Here is a tiny trained network, its code and every weight. The questions are about switching its units off for an input and a class, where a switched-off unit gives its printed mean instead of its output.

import numpy as np


def w(rows, s, z=0):
    codes = np.array(rows[::2]) - 128.0
    scale = np.full(codes.shape[1], s)
    scale[-1] = z or s
    return codes * scale


def norm(h):
    return h / np.sqrt((h * h).mean(-1, keepdims=True) + 1e-5)


def f(y):
    return y / 2 * (1 + np.tanh(0.7978845608 * (y + 0.044715 * y**3)))


def log_softmax(a):
    a = a - a.max(-1, keepdims=True)
    return a - np.log(np.exp(a).sum(-1, keepdims=True))


def net(x, mask):
    res = np.array(x, float).reshape(1, 8) / 4 @ E
    u = 0
    for l in range(2):
        y = f(norm(res) @ A[l][:, :-1].T + A[l][:, -1])
        res = res + np.where(mask[u : u + 10], y, B[l][:, -1]) @ B[l][:, :-1]
        u += 10
    return log_softmax(norm(res)[-1] @ U[:, :-1].T + U[:, -1])


A, B = {}, {}
E = w([
[122,122,128,133],'x0',
[130,132,129,123],'x1',
[130,135,132,113],'x2',
[196,98,248,176],'x3',
[131,130,129,125],'x4',
[37,43,182,80],'x5',
[45,253,199,157],'x6',
[121,123,124,149],'x7',
],0.0058)
A[0] = w([
[157,79,108,79,50],'0.n1',
[128,104,221,96,90],'0.n2',
[60,195,100,116,14],'0.n3',
[100,126,61,51,3],'0.n4',
[137,140,208,142,59],'0.n5',
[1,23,206,102,78],'0.n6',
[150,198,85,200,21],'0.n7',
[165,93,197,135,98],'0.n8',
[124,137,230,141,102],'0.n9',
[175,103,206,153,102],'0.n10',
],0.0087,0.0046)
B[0] = w([
[123,72,171,142,136],'0.n1',
[169,134,98,248,169],'0.n2',
[100,56,108,211,155],'0.n3',
[85,85,155,183,146],'0.n4',
[149,127,97,181,150],'0.n5',
[238,254,151,30,254],'0.n6',
[213,116,117,110,150],'0.n7',
[81,76,118,222,164],'0.n8',
[160,85,154,247,194],'0.n9',
[64,116,92,201,180],'0.n10',
],0.0087,0.0041)
A[1] = w([
[80,180,137,137,26],'1.n1',
[205,23,81,107,1],'1.n2',
[228,213,131,142,194],'1.n3',
[36,158,130,59,98],'1.n4',
[14,148,32,91,135],'1.n5',
[79,148,28,92,73],'1.n6',
[34,206,183,191,52],'1.n7',
[73,216,165,164,58],'1.n8',
[114,107,175,201,112],'1.n9',
[94,255,144,164,91],'1.n10',
],0.0098,0.0055)
B[1] = w([
[122,45,47,173,122],'1.n1',
[52,41,115,45,159],'1.n2',
[156,218,140,48,254],'1.n3',
[221,128,142,212,153],'1.n4',
[167,137,239,254,189],'1.n5',
[121,118,229,229,163],'1.n6',
[34,14,59,76,163],'1.n7',
[50,29,70,33,153],'1.n8',
[98,159,94,169,163],'1.n9',
[124,29,99,45,185],'1.n10',
],0.0097,0.008)
U = w([
[147,117,138,110,255],'0',
[212,181,144,53,75],'1',
[141,113,169,233,33],'2',
[81,6,56,56,21],'3',
],0.011,0.0074)

Each question gives the input, the list of numbers given to net, and the class t.
The units are the neurons (one row each of A and B). Each row of codes is followed by its name. A weight is (code - 128) times the scale printed after its matrix; where a second scale follows, it is the last column's (A, B and U).
mask holds one flag per neuron, layer by layer. A switched-off neuron (its flag False) gives its mean, the last column of its row in B, instead of its output. The means were averaged over made-up inputs and are rounded, as every weight is.
A unit's drop is (log p(t) with every unit on - log p(t) with that unit switched off) / (log p(t) with every unit on - log p(t) with every unit switched off).
The circuit of an input: a set's keep is (log p(t) with only the set's units on - log p(t) with every unit switched off) / (log p(t) with every unit on - log p(t) with every unit switched off). Starting from the 12 units with the biggest drops (on a tie, the unit counted first), units are removed one at a time, each time the one whose removal leaves the highest keep (on an exact tie, the one counted first), for as long as the keep stays at least 0.8.
circuit, biggest first: the units of the circuit, biggest drop first
top k neurons: the k neurons with the biggest drops, biggest first
k most important neurons of layer l: the k neurons of layer l with the biggest drops, biggest first
drop when u is switched off: that unit's drop, to one decimal
input [-2,-1,-5,1,-6,6,7,4], class 3: circuit, biggest first : [1.n7]
input [-3,-6,-2,8,1,-4,-3,-4], class 2: circuit, biggest first : [0.n6; 0.n10]
input [-1,3,7,7,-4,4,8,-4], class 3: circuit, biggest first : [1.n7; 1.n8]
input [-8,1,-3,7,-4,4,-6,4], class 2: circuit, biggest first : [0.n8; 0.n10; 1.n10]
input [8,-3,6,-7,-4,8,-6,-7], class 1: circuit, biggest first : [0.n6; 1.n7]
input [0,5,0,7,-2,6,-4,-6], class 2: top 3 neurons : [0.n8; 0.n10; 0.n2]
input [4,7,0,-4,-4,-3,1,2], class 2: 2 most important neurons of layer 0 : [0.n6; 0.n3]
input [5,-2,7,-8,3,-7,7,6], class 2: 3 most important neurons of layer 0 : [0.n6; 0.n3; 0.n9]
input [-7,-5,1,-3,4,7,6,0], class 1: top 3 neurons : [0.n6; 0.n10; 0.n8]
input [-4,-5,6,-6,-8,0,7,-1], class 3: top 3 neurons : [1.n7; 1.n8; 1.n10]
input [3,-8,-1,-3,-6,-6,-8,0], class 3: top 2 neurons : [0.n6; 1.n2]
input [-2,7,6,2,6,7,6,-2], class 1: top 2 neurons : [0.n6; 1.n3]
input [6,-3,5,-6,5,7,-5,-2], class 1: top 2 neurons : [0.n6; 0.n10]
input [5,4,-2,-8,7,0,-6,1], class 2: top neuron : [1.n5]
input [2,-4,-4,-5,-6,8,6,0], class 1: 2 most important neurons of layer 1 : [1.n4; 1.n2]
input [4,-4,2,2,-4,6,7,-7], class 3: drop when 1.n4 is switched off : 0.1
input [-6,0,-2,-4,2,2,-3,-4], class 2: drop when 0.n9 is switched off : 0.1
input [4,-5,0,-3,8,4,2,-1], class 1: drop when 0.n6 is switched off : 1.9
